In the rows, zero is written as 100.
Known rows:
[97 112 98 94 132 106 108 107 94 77 108 108 84 99 86 110 102 108 111 101 93 116 108 113 95 120 99 103 94 98 89 105 121 93 84 111 74 101 71 114 121 98 84 102 128 94 91 101 90 94 110] : J425
[92 109 112 113 89 111 111 112 111 111 103 79 122 106 102 121 91 97 119 135 99 115 119 107 113 71 90 107 80 87 123 109 93 61 113 98 152 111 114 92 93 75 84 106 77 108 93 122 111 114 104] : J107
[95 113 95 97 104 101 101 117 102 98 116 83 126 117 95 129 92 94 128 128 101 152 120 104 113 87 73 118 91 98 123 112 118 66 102 113 130 98 79 101 106 90 85 108 116 113 85 118 117 100 111] : J620
[99 97 108 109 94 109 106 97 107 102 92 103 93 96 96 100 96 106 98 105 101 78 102 104 102 88 111 94 93 96 95 93 90 104 108 96 116 108 125 96 97 92 99 99 84 92 107 104 95 108 94] : J537
[105 100 101 92 77 86 87 93 81 122 101 95 90 102 116 58 122 88 82 73 98 84 84 95 87 112 100 92 123 105 98 97 88 124 90 99 68 93 98 91 80 121 122 82 124 111 85 71 91 98 103] : J49
[89 66 119 117 115 80 84 105 103 76 91 100 112 91 87 101 81 70 104 104 101 91 96 80 87 112 94 70 104 90 123 116 118 73 107 128 112 89 107 111 104 113 100 126 87 113 91 74 99 76 112] : J136
[104 91 93 94 68 100 105 94 104 115 88 89 116 95 107 112 99 116 111 101 117 101 101 94 110 86 94 117 102 99 100 79 95 112 107 87 113 80 104 80 85 97 103 100 111 94 113 109 104 94 93] : J936
[100 104 105 101 83 106 104 96 107 102 93 98 94 103 93 97 104 111 109 105 108 90 106 101 104 94 105 106 97 97 85 85 98 119 98 90 105 96 107 90 94 102 95 96 121 91 100 96 80 109 98] : J89
[98 87 112 119 77 89 98 89 93 106 93 92 77 89 121 52 105 79 76 84 89 76 72 95 82 105 113 76 102 102 95 104 81 111 112 93 82 118 117 100 88 101 120 79 80 106 105 63 78 102 90] : J662
[99 102 107 104 95 110 105 97 98 111 93 105 83 98 98 95 104 113 97 99 100 71 105 115 101 87 112 91 98 92 101 89 90 110 104 101 112 102 132 92 94 92 103 88 93 94 97 107 100 113 97] : J825
[103 84 103 108 86 101 99 97 104 110 90 103 106 101 108 109 90 102 91 98 114 76 102 102 101 78 96 99 102 101 104 84 85 107 115 99 123 93 127 84 88 99 116 94 85 95 112 103 106 103 87] : J803
[100 103 105 102 86 92 89 104 98 108 106 90 112 115 105 94 103 86 102 101 107 107 105 97 97 95 84 105 107 103 101 101 96 102 97 101 109 95 93 90 87 114 107 95 118 109 89 87 92 107 102] : J989
[92 109 111 113 90 112 110 112 111 110 103 80 120 107 101 119 90 98 118 134 99 115 119 109 113 72 91 106 81 86 121 110 93 61 113 98 154 112 115 93 93 74 84 105 73 108 93 122 111 117 104] : J707
[102 90 92 86 86 89 106 95 89 100 100 90 109 81 109 90 110 84 100 87 91 117 81 70 97 122 100 103 102 114 98 110 93 102 94 90 56 98 69 110 105 101 104 115 111 104 109 83 97 66 102] : J392
[95 98 110 97 136 88 88 97 89 72 97 110 92 95 110 82 110 64 71 76 72 77 81 85 76 137 112 72 107 98 69 120 87 95 75 98 34 121 84 136 116 101 103 106 72 110 92 85 79 90 117] : J866
[100 103 105 100 82 107 104 95 106 102 93 97 94 104 92 97 105 111 109 105 108 91 106 102 103 95 106 105 96 98 84 85 100 118 97 90 107 95 106 89 93 104 95 97 120 92 100 96 80 108 98] : J629
[101 108 103 98 87 93 89 105 91 116 107 92 104 117 108 89 107 94 101 98 105 105 107 107 98 94 85 104 111 98 111 97 100 103 96 106 110 92 101 87 83 111 108 85 124 113 80 93 100 111 106] : J410

Facts:
J103 pigrekar:b kladreras:J913 flida:neskosem gredram:J204
J107 pigrekar:d kladreras:J989 flida:neskosem gredram:J99
J108 pigrekar:g flida:neskosem gredram:J54
J112 pigrekar:d flida:stiklom
J114 pigrekar:a flida:mesko
J12 pigrekar:f flida:geral
J13 pigrekar:c kladreras:J39 flida:neskosem
J134 pigrekar:g kladreras:J532 flida:neskosem
J136 pigrekar:e kladreras:J952 flida:mesko gredram:J586
J138 pigrekar:c flida:gupor
J145 pigrekar:c kladreras:J9 flida:geral gredram:J852
J146 pigrekar:b kladreras:J751 flida:mesko
J148 pigrekar:b kladreras:J904 flida:gupor gredram:J307
J149 pigrekar:a flida:stiklom
J15 pigrekar:d kladreras:J165 flida:neskosem gredram:J982
J154 pigrekar:b flida:gupor
J157 pigrekar:a flida:mesko
J158 pigrekar:f flida:gupor gredram:J375
J16 pigrekar:a kladreras:J349 flida:stiklom
J165 pigrekar:b flida:neskosem
J168 pigrekar:g kladreras:J695 flida:neskosem gredram:J996
J173 pigrekar:g flida:neskosem
J175 pigrekar:c flida:geral
J19 pigrekar:g kladreras:J479 flida:gupor gredram:J559
J191 pigrekar:a kladreras:J114 flida:stiklom gredram:J223
J197 pigrekar:g flida:mesko gredram:J349
J20 pigrekar:c kladreras:J792 flida:gupor
J201 pigrekar:a kladreras:J419 flida:neskosem
J203 pigrekar:f kladreras:J60 flida:neskosem gredram:J145
J204 pigrekar:b kladreras:J99 flida:gupor gredram:J442
J210 pigrekar:b flida:gupor
J211 pigrekar:a flida:neskosem
J213 pigrekar:a kladreras:J602 flida:mesko gredram:J656
J223 pigrekar:b kladreras:J504 flida:gupor
J228 pigrekar:f kladreras:J794 flida:gupor gredram:J310
J230 pigrekar:g kladreras:J254 flida:gupor
J249 pigrekar:d flida:stiklom
J250 pigrekar:b flida:mesko gredram:J148
J254 pigrekar:d kladreras:J271 flida:neskosem
J262 pigrekar:b flida:geral gredram:J532
J271 pigrekar:a kladreras:J864 flida:gupor
J272 pigrekar:c kladreras:J511 flida:gupor gredram:J713
J29 pigrekar:e flida:neskosem gredram:J891
J298 pigrekar:a kladreras:J40 flida:stiklom gredram:J866
J306 pigrekar:b kladreras:J748 flida:gupor
J307 pigrekar:f kladreras:J201 flida:gupor gredram:J149
J310 pigrekar:c flida:stiklom gredram:J138
J311 pigrekar:f kladreras:J437 flida:stiklom
J313 pigrekar:a kladreras:J138 flida:gupor gredram:J544
J320 pigrekar:a flida:stiklom
J34 pigrekar:d flida:neskosem gredram:J611
J343 pigrekar:e flida:gupor gredram:J505
J344 pigrekar:b flida:geral gredram:J846
J349 pigrekar:d flida:gupor
J358 pigrekar:g flida:neskosem
J359 pigrekar:f flida:neskosem gredram:J47
J360 pigrekar:g kladreras:J313 flida:neskosem
J375 pigrekar:a kladreras:J154 flida:gupor gredram:J213
J376 pigrekar:b kladreras:J29 flida:mesko gredram:J864
J39 pigrekar:e kladreras:J306 flida:geral
J392 pigrekar:g kladreras:J417 flida:mesko
J394 pigrekar:a flida:mesko
J4 pigrekar:e flida:mesko gredram:J707
J40 pigrekar:a flida:neskosem
J407 pigrekar:c flida:mesko gredram:J634
J410 pigrekar:e flida:stiklom
J412 pigrekar:b flida:neskosem gredram:J948
J413 pigrekar:d flida:mesko
J414 pigrekar:a flida:stiklom gredram:J951
J417 pigrekar:b kladreras:J376 flida:gupor gredram:J565
J419 pigrekar:d flida:geral
J424 pigrekar:d flida:geral
J425 pigrekar:b flida:gupor
J427 pigrekar:c kladreras:J191 flida:mesko
J428 pigrekar:e kladreras:J654 flida:gupor
J436 pigrekar:e flida:mesko
J437 pigrekar:b kladreras:J108 flida:geral gredram:J582
J442 pigrekar:b flida:neskosem gredram:J817
J445 pigrekar:a flida:neskosem
J447 pigrekar:a kladreras:J891 flida:neskosem gredram:J809
J462 pigrekar:c flida:gupor gredram:J537
J469 pigrekar:c flida:mesko
J47 pigrekar:a flida:neskosem gredram:J654
J479 pigrekar:f flida:neskosem gredram:J72
J480 pigrekar:a kladreras:J16 flida:stiklom gredram:J34
J49 pigrekar:f flida:stiklom
J497 pigrekar:a flida:stiklom gredram:J436
J499 pigrekar:d flida:mesko gredram:J952
J5 pigrekar:b flida:neskosem gredram:J620
J504 pigrekar:a kladreras:J20 flida:neskosem
J505 pigrekar:g flida:geral gredram:J733
J511 pigrekar:b flida:neskosem gredram:J360
J512 pigrekar:a flida:mesko
J516 pigrekar:a flida:geral gredram:J632
J519 pigrekar:g kladreras:J817 flida:mesko
J522 pigrekar:b flida:mesko gredram:J197
J532 pigrekar:a kladreras:J428 flida:mesko
J537 pigrekar:b flida:neskosem gredram:J40
J538 pigrekar:a kladreras:J54 flida:neskosem
J54 pigrekar:e flida:mesko gredram:J885
J544 pigrekar:g flida:stiklom
J559 pigrekar:c flida:mesko gredram:J410
J561 pigrekar:d kladreras:J158 flida:neskosem
J564 pigrekar:b kladreras:J107 flida:gupor
J565 pigrekar:e flida:neskosem
J575 pigrekar:a flida:gupor
J579 pigrekar:a flida:stiklom gredram:J636
J582 pigrekar:c flida:gupor
J585 pigrekar:d flida:geral
J586 pigrekar:f flida:geral gredram:J794
J60 pigrekar:b flida:neskosem gredram:J407
J602 pigrekar:b flida:mesko
J611 pigrekar:f flida:geral gredram:J15
J612 pigrekar:c flida:neskosem gredram:J722
J614 pigrekar:a kladreras:J825 flida:geral
J620 pigrekar:d flida:mesko
J629 pigrekar:a flida:neskosem
J632 pigrekar:f flida:gupor
J634 pigrekar:a kladreras:J948 flida:mesko gredram:J428
J636 pigrekar:d flida:mesko
J637 pigrekar:c kladreras:J204 flida:neskosem
J64 pigrekar:b kladreras:J157 flida:stiklom gredram:J564
J651 pigrekar:d kladreras:J799 flida:geral gredram:J839
J654 pigrekar:a kladreras:J915 flida:stiklom gredram:J987
J656 pigrekar:a flida:gupor gredram:J716
J662 pigrekar:f flida:neskosem gredram:J761
J664 pigrekar:b flida:mesko gredram:J114
J665 pigrekar:e kladreras:J586 flida:geral
J695 pigrekar:b kladreras:J585 flida:stiklom
J707 pigrekar:d kladreras:J996 flida:neskosem gredram:J913
J713 pigrekar:c flida:geral gredram:J662
J716 pigrekar:c flida:geral gredram:J376
J72 pigrekar:b kladreras:J774 flida:neskosem
J720 pigrekar:c flida:geral
J722 pigrekar:a kladreras:J720 flida:stiklom
J733 pigrekar:a flida:geral gredram:J989
J734 pigrekar:a kladreras:J614 flida:geral
J748 pigrekar:e kladreras:J956 flida:mesko gredram:J165
J751 pigrekar:b kladreras:J112 flida:neskosem
J758 pigrekar:d kladreras:J413 flida:neskosem
J761 pigrekar:f flida:stiklom gredram:J879
J774 pigrekar:a kladreras:J5 flida:stiklom gredram:J191
J781 pigrekar:a kladreras:J407 flida:mesko
J790 pigrekar:e kladreras:J707 flida:mesko gredram:J250
J791 pigrekar:c kladreras:J445 flida:neskosem
J792 pigrekar:f flida:gupor gredram:J168
J794 pigrekar:e kladreras:J813 flida:mesko
J799 pigrekar:b kladreras:J249 flida:neskosem gredram:J926
J801 pigrekar:g flida:neskosem
J803 pigrekar:b kladreras:J12 flida:geral gredram:J108
J809 pigrekar:a kladreras:J480 flida:mesko
J812 pigrekar:f flida:mesko
J813 pigrekar:a kladreras:J49 flida:mesko
J817 pigrekar:g kladreras:J47 flida:mesko
J818 pigrekar:e kladreras:J427 flida:geral gredram:J89
J825 pigrekar:a flida:neskosem gredram:J575
J83 pigrekar:a flida:mesko
J839 pigrekar:a kladreras:J812 flida:geral
J842 pigrekar:a kladreras:J223 flida:neskosem gredram:J904
J846 pigrekar:a flida:mesko
J851 pigrekar:b kladreras:J149 flida:stiklom gredram:J392
J852 pigrekar:e kladreras:J442 flida:gupor gredram:J973
J864 pigrekar:a kladreras:J565 flida:stiklom gredram:J497
J866 pigrekar:f kladreras:J424 flida:gupor gredram:J790
J879 pigrekar:a kladreras:J890 flida:gupor gredram:J16
J885 pigrekar:e flida:stiklom gredram:J516
J89 pigrekar:a flida:neskosem
J890 pigrekar:a flida:mesko gredram:J173
J891 pigrekar:f flida:neskosem gredram:J792
J894 pigrekar:c flida:stiklom
J9 pigrekar:e kladreras:J803 flida:mesko
J904 pigrekar:a kladreras:J412 flida:mesko
J905 pigrekar:c flida:geral gredram:J157
J908 pigrekar:d kladreras:J781 flida:neskosem
J910 pigrekar:d kladreras:J818 flida:stiklom
J912 pigrekar:a flida:mesko
J913 pigrekar:e kladreras:J544 flida:mesko
J914 pigrekar:e flida:stiklom gredram:J254
J915 pigrekar:b kladreras:J842 flida:gupor gredram:J359
J926 pigrekar:g kladreras:J634 flida:neskosem gredram:J511
J929 pigrekar:a flida:gupor gredram:J5
J936 pigrekar:c flida:geral
J948 pigrekar:a flida:geral gredram:J136
J951 pigrekar:b flida:mesko gredram:J134
J952 pigrekar:a kladreras:J311 flida:geral gredram:J512
J956 pigrekar:c kladreras:J851 flida:stiklom
J958 pigrekar:a flida:neskosem
J973 pigrekar:d kladreras:J929 flida:neskosem
J982 pigrekar:f flida:gupor
J987 pigrekar:e flida:geral gredram:J774
J989 pigrekar:e kladreras:J410 flida:stiklom
J99 pigrekar:b flida:mesko
J996 pigrekar:b flida:mesko

Rows:
No name comes twice in this set of rows, the named rows included.
[102 100 87 86 104 101 107 102 94 95 104 100 102 97 94 116 101 108 116 101 100 119 104 97 107 103 95 110 99 106 105 95 111 101 98 105 88 89 84 104 111 95 96 107 124 97 103 110 110 82 104] | J469
[99 92 104 96 57 95 114 88 99 113 88 78 106 76 113 77 115 95 103 97 95 101 80 72 102 113 111 104 95 103 87 101 81 107 99 71 73 101 85 97 88 92 95 110 101 99 113 83 80 81 100] | J360
[99 99 108 106 84 107 104 96 113 94 91 98 103 102 90 102 99 102 108 107 109 93 106 91 103 96 105 106 93 102 75 88 95 117 99 85 105 99 100 93 96 106 94 106 115 89 110 91 71 103 95] | J538
[96 94 108 116 83 104 101 110 117 109 99 81 144 107 108 133 78 90 110 129 113 116 115 93 114 66 77 113 86 95 119 105 87 65 120 93 161 102 109 85 86 88 97 114 65 107 108 118 113 108 95] | J651
[99 91 111 113 95 111 107 97 112 93 90 102 101 95 94 106 92 98 98 108 103 79 102 93 101 88 110 95 88 100 87 95 85 102 107 89 114 110 119 99 100 95 98 108 79 91 115 98 85 103 92] | J103
[90 102 114 119 88 111 111 111 117 101 101 78 126 104 101 125 82 90 119 138 101 120 115 98 113 73 89 107 76 91 115 111 92 59 119 94 154 116 109 96 98 75 83 113 67 107 104 117 102 112 100] | J15
[94 92 89 98 60 77 100 82 119 111 94 80 95 75 118 68 114 96 101 92 91 114 87 63 102 132 125 111 97 95 77 115 94 119 125 55 92 91 73 108 91 110 82 107 75 101 121 96 84 96 94] | J134
[99 104 105 101 81 107 107 98 106 103 93 95 97 102 94 99 105 111 112 107 107 93 107 103 105 92 104 107 95 97 88 86 98 114 98 90 109 95 105 90 92 100 94 98 119 94 100 98 82 106 99] | J751
[105 81 107 110 75 84 85 87 92 118 89 99 99 94 126 63 104 78 65 75 103 66 74 86 85 101 103 83 116 104 97 98 72 117 108 89 87 104 118 90 75 115 131 86 73 108 108 71 93 102 88] | J611
[92 64 119 100 74 66 79 87 92 104 78 92 101 82 97 59 109 86 99 78 108 69 79 72 81 129 105 70 127 85 115 97 114 111 93 113 80 65 105 92 76 131 108 112 122 112 80 50 81 72 114] | J311

The same elements again, as new rows of numbers:
Known rows:
[109 88 110 70 79 113 73 93 133 78 119 78 72 89 116 78 122 93 93 135 111 103 84 89 106 73 128 86 98 73 132] : J16
[128 110 108 132 79 103 99 118 124 93 87 102 85 112 108 72 130 110 92 116 92 99 86 82 115 75 109 83 109 78 110] : J427
[108 97 92 83 99 124 79 111 145 86 127 69 78 79 114 61 123 102 86 138 107 117 64 89 108 87 134 89 91 85 137] : J191
[103 80 105 53 94 120 80 91 122 58 117 67 70 82 108 86 108 99 126 118 137 105 93 82 103 90 152 90 117 87 124] : J575
[62 91 96 65 99 94 57 79 116 136 139 60 65 111 104 103 127 106 109 164 103 90 70 90 73 73 122 126 74 86 115] : J842
[96 110 96 93 105 102 93 114 90 104 84 61 124 122 65 113 124 112 119 104 95 88 116 94 108 69 128 77 75 95 76] : J936
[103 100 109 111 78 109 90 107 115 92 77 110 83 120 104 88 108 118 114 99 92 92 97 80 108 101 115 86 102 93 109] : J469
[127 100 61 133 70 112 90 104 63 113 83 99 109 134 133 73 121 83 78 89 103 75 94 104 128 101 111 110 147 85 63] : J695
[118 90 98 88 65 106 77 115 109 100 98 103 87 121 113 100 96 114 100 100 85 97 93 84 121 112 113 103 115 93 94] : J436
[125 100 99 78 80 100 83 126 101 102 102 84 116 125 84 99 107 109 99 106 83 97 104 93 113 104 110 106 98 96 80] : J565
[132 95 108 79 106 119 92 123 153 92 130 57 65 70 95 43 123 88 95 125 89 110 102 90 91 84 111 135 92 84 144] : J864
[99 107 65 121 101 122 84 118 56 130 83 74 131 139 110 88 107 102 77 87 83 72 101 118 123 120 100 108 128 109 60] : J60
[94 75 82 131 65 126 76 74 121 63 74 118 79 113 111 90 103 110 89 77 99 105 97 108 89 56 145 113 78 71 77] : J956
[105 126 97 135 95 89 108 123 94 103 80 82 124 136 52 130 118 140 131 84 89 101 121 72 115 69 126 80 70 99 42] : J424
[87 100 91 108 100 110 89 97 86 116 70 75 104 120 102 74 144 84 98 123 97 70 96 112 91 65 116 86 99 79 112] : J134
[106 129 97 173 95 97 103 122 117 108 95 95 98 126 80 107 116 149 101 98 82 109 94 75 112 70 111 99 80 95 55] : J707
[99 81 118 53 79 114 68 100 133 84 102 89 74 99 109 86 105 105 105 126 96 97 86 89 100 98 121 85 94 88 143] : J157

Rows:
No name comes twice in this set of rows, the named rows included.
[94 80 96 67 111 133 84 106 131 81 124 42 52 63 114 84 103 106 125 109 115 111 99 86 106 89 148 108 120 95 131] | J656
[110 97 82 99 98 122 85 104 103 76 126 73 84 99 115 93 91 119 109 95 127 110 91 80 123 113 138 113 134 104 75] | J343
[100 100 88 121 87 101 98 81 100 85 107 91 66 108 112 88 126 108 136 111 139 99 91 69 98 74 146 112 124 80 82] | J20
[87 108 86 107 122 115 98 130 99 127 91 34 103 102 70 112 119 118 119 94 72 93 121 98 110 66 125 98 77 102 82] | J716
[103 83 120 55 80 115 71 105 133 83 103 87 76 98 109 83 107 104 103 126 95 97 87 89 104 98 120 82 96 88 145] | J114
[93 119 87 125 121 107 91 114 100 111 105 46 117 111 73 102 133 116 92 117 93 97 100 103 105 54 123 90 73 93 72] | J145
[102 123 106 164 86 107 102 116 123 98 87 119 79 127 93 99 93 156 115 81 84 107 96 62 114 107 107 97 95 107 76] | J499
[96 128 104 156 99 103 101 121 112 104 90 97 101 129 73 112 100 155 114 87 81 105 105 71 114 93 110 92 81 108 59] | J34
[101 95 43 124 76 97 90 76 42 127 105 96 87 139 138 83 128 83 123 105 141 75 82 85 106 105 137 143 161 85 42] | J223
[119 116 98 151 84 101 118 107 107 65 88 109 80 116 91 102 103 140 146 72 128 113 109 51 121 93 142 94 120 97 56] | J349

Now the same elements, written a new way:
Known rows:
[105 118 65 92 95 88 111 93 109 96 100 117 85 91 122 116 89 100 104 103 79 114 95 80 119 105 99 125 123] : J413
[95 119 70 98 90 104 99 94 108 93 108 125 98 93 132 100 96 94 94 105 69 111 110 62 103 92 82 110 123] : J307
[99 104 83 97 101 88 109 93 107 95 108 120 100 82 123 108 93 86 99 112 80 107 94 79 119 96 108 124 118] : J154
[109 120 53 105 92 88 105 89 111 98 100 119 83 83 118 123 80 114 93 88 87 108 103 84 94 93 75 123 130] : J565
[98 102 74 98 82 101 105 108 113 86 108 118 97 98 119 123 91 97 88 104 83 105 91 72 94 98 78 106 123] : J538
[100 105 78 109 82 105 107 104 107 85 112 120 100 91 122 117 92 92 85 104 85 106 100 66 90 97 77 106 121] : J313
[98 105 82 97 101 88 109 93 107 95 107 120 99 81 122 109 93 86 99 112 80 107 93 79 119 96 108 123 118] : J210
[97 105 77 88 98 86 106 96 113 93 106 117 89 93 121 117 92 87 102 112 81 111 91 79 126 103 107 121 121] : J99
[96 103 81 100 89 97 103 104 115 90 108 111 90 94 117 123 88 98 90 104 87 106 87 73 94 92 81 121 124] : J629
[96 104 81 100 89 97 102 105 115 91 108 111 91 94 116 123 89 98 90 103 87 107 86 74 94 92 81 121 125] : J958
[108 115 60 89 89 93 112 98 106 92 100 128 96 87 125 115 92 100 101 102 73 113 99 78 116 106 95 112 121] : J973
[96 101 69 97 79 100 116 113 117 86 111 121 90 105 119 116 87 99 94 106 84 107 89 64 94 101 78 103 123] : J532
[94 103 72 117 96 102 100 94 128 84 107 114 67 103 109 115 103 98 103 108 102 114 88 66 90 114 92 114 108] : J320
[105 104 79 95 91 96 109 96 101 86 112 128 102 83 129 109 95 79 97 109 75 110 107 70 119 104 101 109 118] : J204
[103 106 70 112 75 92 126 104 127 66 118 126 76 117 112 95 97 85 128 97 107 121 87 41 88 107 58 103 100] : J654
[108 119 50 121 85 98 111 89 110 93 100 130 88 88 122 113 88 114 99 92 91 108 111 79 88 106 83 112 116] : J665
[101 116 81 109 87 92 116 78 116 100 114 116 81 58 109 118 92 91 120 105 87 102 120 88 92 117 97 114 123] : J716

Rows:
No name comes twice in this set of rows, the named rows included.
[108 121 51 124 92 97 102 83 122 89 101 122 59 94 113 114 94 112 115 91 102 119 110 72 91 117 87 123 114] | J914
[99 105 83 99 88 99 101 103 112 88 111 109 88 92 118 123 89 94 91 102 86 110 93 70 95 93 78 123 127] | J825
[98 101 64 103 97 95 105 92 124 81 106 132 78 99 118 107 108 86 112 114 89 116 95 69 119 127 113 98 103] | J695
[100 108 86 105 79 106 112 99 109 88 115 115 97 79 118 120 93 90 94 106 81 103 106 70 85 105 77 104 123] | J375
[115 119 48 105 80 97 106 96 106 89 104 125 80 93 126 124 81 109 94 87 84 115 118 73 98 108 72 111 130] | J136
[103 113 88 100 81 86 103 101 110 79 112 108 95 100 117 121 89 82 100 92 97 116 87 65 95 86 57 123 119] | J47
[96 104 83 111 91 99 105 100 111 92 108 111 95 89 117 117 90 97 87 106 90 104 89 74 90 90 83 122 121] | J575
[83 117 77 79 102 94 84 91 118 98 112 119 83 104 133 96 98 84 106 111 67 115 107 61 125 88 95 122 129] | J250
[110 122 58 106 84 93 106 92 109 96 103 116 75 91 121 123 80 111 102 88 89 115 112 77 97 101 76 129 130] | J4
[107 113 72 102 87 101 111 97 102 88 107 124 100 84 126 112 93 92 92 103 77 112 105 68 104 102 87 109 119] | J228
[109 101 71 102 97 94 97 96 119 83 112 123 84 120 121 105 118 88 125 113 83 112 107 76 114 139 115 106 99] | J851
[95 108 80 113 90 104 105 90 128 85 113 108 63 89 105 119 104 92 112 109 98 112 97 66 86 122 89 110 112] | J497

